Below is a small trained network, with its code and all its weights. Each question gives an input and a class and asks what happens when units are switched off, that is, made to give their printed mean instead of their output.

import numpy as np


def w(rows, s, z=0):
    codes = np.array(rows[::2]) - 128.0
    scale = np.full(codes.shape[1], s)
    scale[-1] = z or s
    return codes * scale


def f(y):
    return np.maximum(y, 0)


def log_softmax(a):
    a = a - a.max(-1, keepdims=True)
    return a - np.log(np.exp(a).sum(-1, keepdims=True))


def net(x, mask):
    res = np.array(x, float).reshape(1, 8) / 4 @ E
    y = f(res @ A[0][:, :-1].T + A[0][:, -1])
    res = res + np.where(mask, y, B[0][:, -1]) @ B[0][:, :-1]
    return log_softmax(res[-1] @ U[:, :-1].T + U[:, -1])


A, B = {}, {}
E = w([
[99,9,111,182,118,117,56],'x0',
[155,112,51,165,242,154,191],'x1',
[131,124,124,119,135,79,132],'x2',
[80,217,173,227,133,97,131],'x3',
[132,128,130,132,126,143,128],'x4',
[127,127,129,132,123,145,128],'x5',
[155,129,146,138,130,135,124],'x6',
[128,131,142,121,144,124,117],'x7',
],0.012)
A[0] = w([
[95,114,140,158,59,145,131,126],'n0',
[135,29,105,93,147,140,76,127],'n1',
[203,116,121,57,177,177,228,155],'n2',
[116,149,171,141,111,125,127,100],'n3',
[57,86,138,188,112,101,64,201],'n4',
[170,35,89,125,178,150,135,168],'n5',
[92,146,127,222,230,133,167,76],'n6',
[100,178,180,146,39,101,71,142],'n7',
[79,246,190,112,55,89,116,195],'n8',
[106,163,120,168,159,160,148,98],'n9',
[134,85,95,162,97,157,128,140],'n10',
[153,231,130,85,110,140,126,254],'n11',
[106,158,109,211,127,107,127,131],'n12',
[136,122,113,64,74,189,105,172],'n13',
[193,105,171,154,121,151,162,150],'n14',
[139,94,174,20,62,134,89,201],'n15',
[124,138,143,47,167,146,186,235],'n16',
[67,104,184,218,125,140,124,133],'n17',
],0.012,0.0053)
B[0] = w([
[159,97,145,131,148,162,111,167],'n0',
[138,115,103,206,155,154,126,197],'n1',
[69,200,120,88,135,94,157,206],'n2',
[126,135,137,165,162,145,135,159],'n3',
[157,74,142,92,146,148,56,208],'n4',
[65,94,45,148,182,141,115,204],'n5',
[186,143,68,161,46,77,103,205],'n6',
[134,68,161,140,161,182,121,223],'n7',
[112,66,171,170,127,155,193,251],'n8',
[133,159,91,131,120,78,129,166],'n9',
[147,107,100,133,153,148,126,162],'n10',
[99,115,101,180,106,111,251,212],'n11',
[180,111,156,108,111,123,99,184],'n12',
[160,151,59,127,111,106,143,178],'n13',
[124,129,105,129,155,108,121,145],'n14',
[217,156,74,166,61,52,98,211],'n15',
[114,174,58,107,106,114,184,186],'n16',
[153,124,177,136,143,127,100,192],'n17',
],0.011,0.019)
U = w([
[171,147,133,164,10,100,192,240],'0',
[47,50,141,240,207,158,202,109],'1',
[186,100,117,154,92,113,44,215],'2',
[139,67,243,109,153,170,65,27],'3',
[55,164,118,55,166,131,180,6],'4',
],0.012,0.0024)

Each question gives the input, the list of numbers given to net, and the class t.
The units are the neurons (one row each of A and B). Each row of codes is followed by its name. A weight is (code - 128) times the scale printed after its matrix; where a second scale follows, it is the last column's (A, B and U).
mask holds one flag per neuron, in row order. A switched-off neuron (its flag False) gives its mean, the last column of its row in B, instead of its output. The means were averaged over made-up inputs and are rounded, as every weight is.
A unit's drop is (log p(t) with every unit on - log p(t) with that unit switched off) / (log p(t) with every unit on - log p(t) with every unit switched off).
The circuit of an input: a set's keep is (log p(t) with only the set's units on - log p(t) with every unit switched off) / (log p(t) with every unit on - log p(t) with every unit switched off). Starting from the 12 units with the biggest drops (on a tie, the unit counted first), units are removed one at a time, each time the one whose removal leaves the highest keep (on an exact tie, the one counted first), for as long as the keep stays at least 0.8.
units of the circuit, in order: the units of the circuit, biggest drop first
unit that matters most: the unit with the biggest drop
top k neurons: the k neurons with the biggest drops, biggest first
drop of u: that unit's drop, to one decimal
input [3,-1,-2,-1,0,-4,-8,-6], class 2: units of the circuit, in order -> [n11]
input [-8,-2,-7,1,4,6,-8,7], class 1: top 3 neurons -> [n8; n6; n11]
input [-8,-1,-7,6,-5,0,1,3], class 1: top 2 neurons -> [n8; n15]
input [7,-1,-2,-4,-4,4,1,5], class 2: top 3 neurons -> [n8; n15; n11]
input [-1,6,1,-7,-1,5,-6,4], class 4: top 2 neurons -> [n2; n8]
input [-1,1,-6,5,8,-3,-7,2], class 0: top 2 neurons -> [n6; n5]
input [0,-5,1,8,4,6,-6,1], class 1: top 2 neurons -> [n8; n11]
input [6,1,-5,6,-6,-6,-7,-4], class 2: top 2 neurons -> [n6; n8]
input [2,-8,3,0,-7,2,2,5], class 2: top 2 neurons -> [n15; n13]
input [4,-1,6,1,-2,-4,5,-2], class 3: top 2 neurons -> [n6; n15]
input [-7,1,-2,-7,-3,-2,6,6], class 4: top 2 neurons -> [n2; n6]
input [-8,-1,-3,2,4,7,7,-8], class 1: drop of n15 -> 0.4
input [-7,1,5,0,-5,-8,4,-1], class 4: drop of n6 -> 0.4
input [5,-3,-1,6,-5,2,0,-2], class 3: drop of n2 -> 0.0
input [2,-4,5,-2,-3,-4,4,-3], class 2: unit that matters most -> n11
